Here is a tiny trained network, its code and every weight. The questions are about switching its units off for an input and a class, where a switched-off unit gives its printed mean instead of its output.

import numpy as np


def w(rows, s, z=0):
    codes = np.array(rows[::2]) - 128.0
    scale = np.full(codes.shape[1], s)
    scale[-1] = z or s
    return codes * scale


def f(y):
    return y / 2 * (1 + np.tanh(0.7978845608 * (y + 0.044715 * y**3)))


def log_softmax(a):
    a = a - a.max(-1, keepdims=True)
    return a - np.log(np.exp(a).sum(-1, keepdims=True))


def net(x, mask):
    res = np.array(x, float).reshape(1, 7) / 4 @ E
    y = f(res @ A[0][:, :-1].T + A[0][:, -1])
    res = res + np.where(mask, y, B[0][:, -1]) @ B[0][:, :-1]
    return log_softmax(res[-1] @ U[:, :-1].T + U[:, -1])


A, B = {}, {}
E = w([
[181,145,210,92,255,164,99,129,90,183,90],'x0',
[167,84,101,40,160,219,96,192,238,133,135],'x1',
[53,145,105,105,168,37,73,155,116,196,170],'x2',
[199,169,113,105,136,126,172,162,161,165,159],'x3',
[37,113,72,155,133,130,50,107,135,116,180],'x4',
[111,62,75,139,190,93,238,122,124,87,165],'x5',
[70,188,116,199,170,216,115,56,152,61,200],'x6',
],0.012)
A[0] = w([
[174,88,167,134,194,137,156,124,148,73,142,121],'n0',
[187,199,196,74,128,175,142,127,81,115,75,113],'n1',
[177,136,138,146,193,180,136,120,106,95,148,129],'n2',
[72,119,114,91,204,80,71,155,125,143,152,65],'n3',
[135,110,173,151,94,84,95,126,85,112,101,81],'n4',
[133,75,136,138,192,129,160,110,127,61,174,59],'n5',
[206,155,178,158,170,155,138,100,139,101,103,86],'n6',
[144,54,98,94,99,64,240,177,98,81,93,81],'n7',
[245,88,133,55,149,184,122,222,158,139,62,62],'n8',
[133,69,100,119,101,118,180,168,112,155,90,79],'n9',
[94,98,47,136,101,241,45,94,140,90,169,43],'n10',
[125,143,157,126,91,97,93,99,107,120,106,2],'n11',
[77,133,112,165,90,109,69,126,67,143,135,121],'n12',
[170,173,102,126,171,185,194,119,156,101,152,101],'n13',
],0.011,0.0056)
B[0] = w([
[133,115,107,115,115,182,172,130,15,155,77,180],'n0',
[182,177,53,156,107,175,51,42,156,192,85,205],'n1',
[54,116,160,153,107,196,128,104,27,179,126,184],'n2',
[78,144,78,56,228,71,69,140,96,182,215,192],'n3',
[104,120,148,153,119,87,124,130,116,102,33,165],'n4',
[70,88,132,154,128,133,189,215,108,157,145,174],'n5',
[143,154,72,181,175,152,145,63,123,160,108,183],'n6',
[165,41,77,126,91,43,178,25,96,91,199,211],'n7',
[241,73,184,2,155,203,147,154,240,104,53,254],'n8',
[142,87,120,92,126,84,142,96,110,90,118,173],'n9',
[84,109,94,177,110,183,64,148,161,29,183,221],'n10',
[97,134,170,134,140,114,157,154,99,108,67,150],'n11',
[91,138,170,126,103,81,71,177,128,122,97,194],'n12',
[96,169,217,159,102,165,235,141,126,170,153,186],'n13',
],0.0081,0.021)
U = w([
[89,110,158,159,158,185,234,157,95,148,148,73],'0',
[99,139,207,154,85,38,71,151,96,123,54,250],'1',
[212,61,162,31,148,181,140,162,194,129,100,108],'2',
[100,126,120,85,236,43,68,162,131,178,178,222],'3',
[181,180,127,176,157,174,99,36,128,174,102,77],'4',
[152,33,89,130,83,18,183,80,122,94,152,193],'5',
[72,98,120,182,130,166,65,159,177,9,176,34],'6',
[152,246,98,145,7,92,167,199,209,90,197,187],'7',
],0.011,0.002)

Each question gives the input, the list of numbers given to net, and the class t.
The units are the neurons (one row each of A and B). Each row of codes is followed by its name. A weight is (code - 128) times the scale printed after its matrix; where a second scale follows, it is the last column's (A, B and U).
mask holds one flag per neuron, in row order. A switched-off neuron (its flag False) gives its mean, the last column of its row in B, instead of its output. The means were averaged over made-up inputs and are rounded, as every weight is.
A unit's drop is (log p(t) with every unit on - log p(t) with that unit switched off) / (log p(t) with every unit on - log p(t) with every unit switched off).
The circuit of an input: a set's keep is (log p(t) with only the set's units on - log p(t) with every unit switched off) / (log p(t) with every unit on - log p(t) with every unit switched off). Starting from the 12 units with the biggest drops (on a tie, the unit counted first), units are removed one at a time, each time the one whose removal leaves the highest keep (on an exact tie, the one counted first), for as long as the keep stays at least 0.8.
circuit, biggest first: the units of the circuit, biggest drop first
top k neurons: the k neurons with the biggest drops, biggest first
drop when u is switched off: that unit's drop, to one decimal
input [-4,-7,-1,-8,5,1,0], class 1: circuit, biggest first => [n12]
input [6,2,-3,3,-1,1,7], class 0: top 4 neurons => [n13 n5 n2 n0]
input [-5,0,4,2,-6,-8,4], class 7: circuit, biggest first => [n8 n2]
input [3,-3,-6,-6,-8,5,-1], class 4: top 3 neurons => [n1 n6 n2]
input [6,-2,6,-6,1,8,-8], class 5: top 2 neurons => [n7 n9]
input [3,-7,-4,-3,7,4,1], class 1: top 2 neurons => [n12 n10]
input [-6,4,1,7,7,-5,-4], class 6: top 2 neurons => [n10 n13]
input [-7,-5,1,7,4,-5,4], class 6: top 3 neurons => [n10 n13 n1]
input [-4,0,-7,0,-2,5,2], class 0: top 4 neurons => [n13 n5 n0 n2]
input [-6,-5,-8,-5,-7,-1,5], class 4: top 3 neurons => [n6 n1 n9]
input [3,3,-1,-6,-6,0,8], class 0: top 2 neurons => [n13 n5]
input [6,-6,4,5,5,-4,2], class 3: drop when n3 is switched off => 0.4
input [8,5,7,-5,-2,7,-1], class 3: drop when n3 is switched off => 6.4
input [5,-4,3,4,-1,2,-7], class 5: top neuron => [n7]
input [4,0,2,3,-4,0,3], class 4: drop when n6 is switched off => 0.0
input [7,1,-7,7,-8,-4,5], class 4: top 2 neurons => [n1 n6]
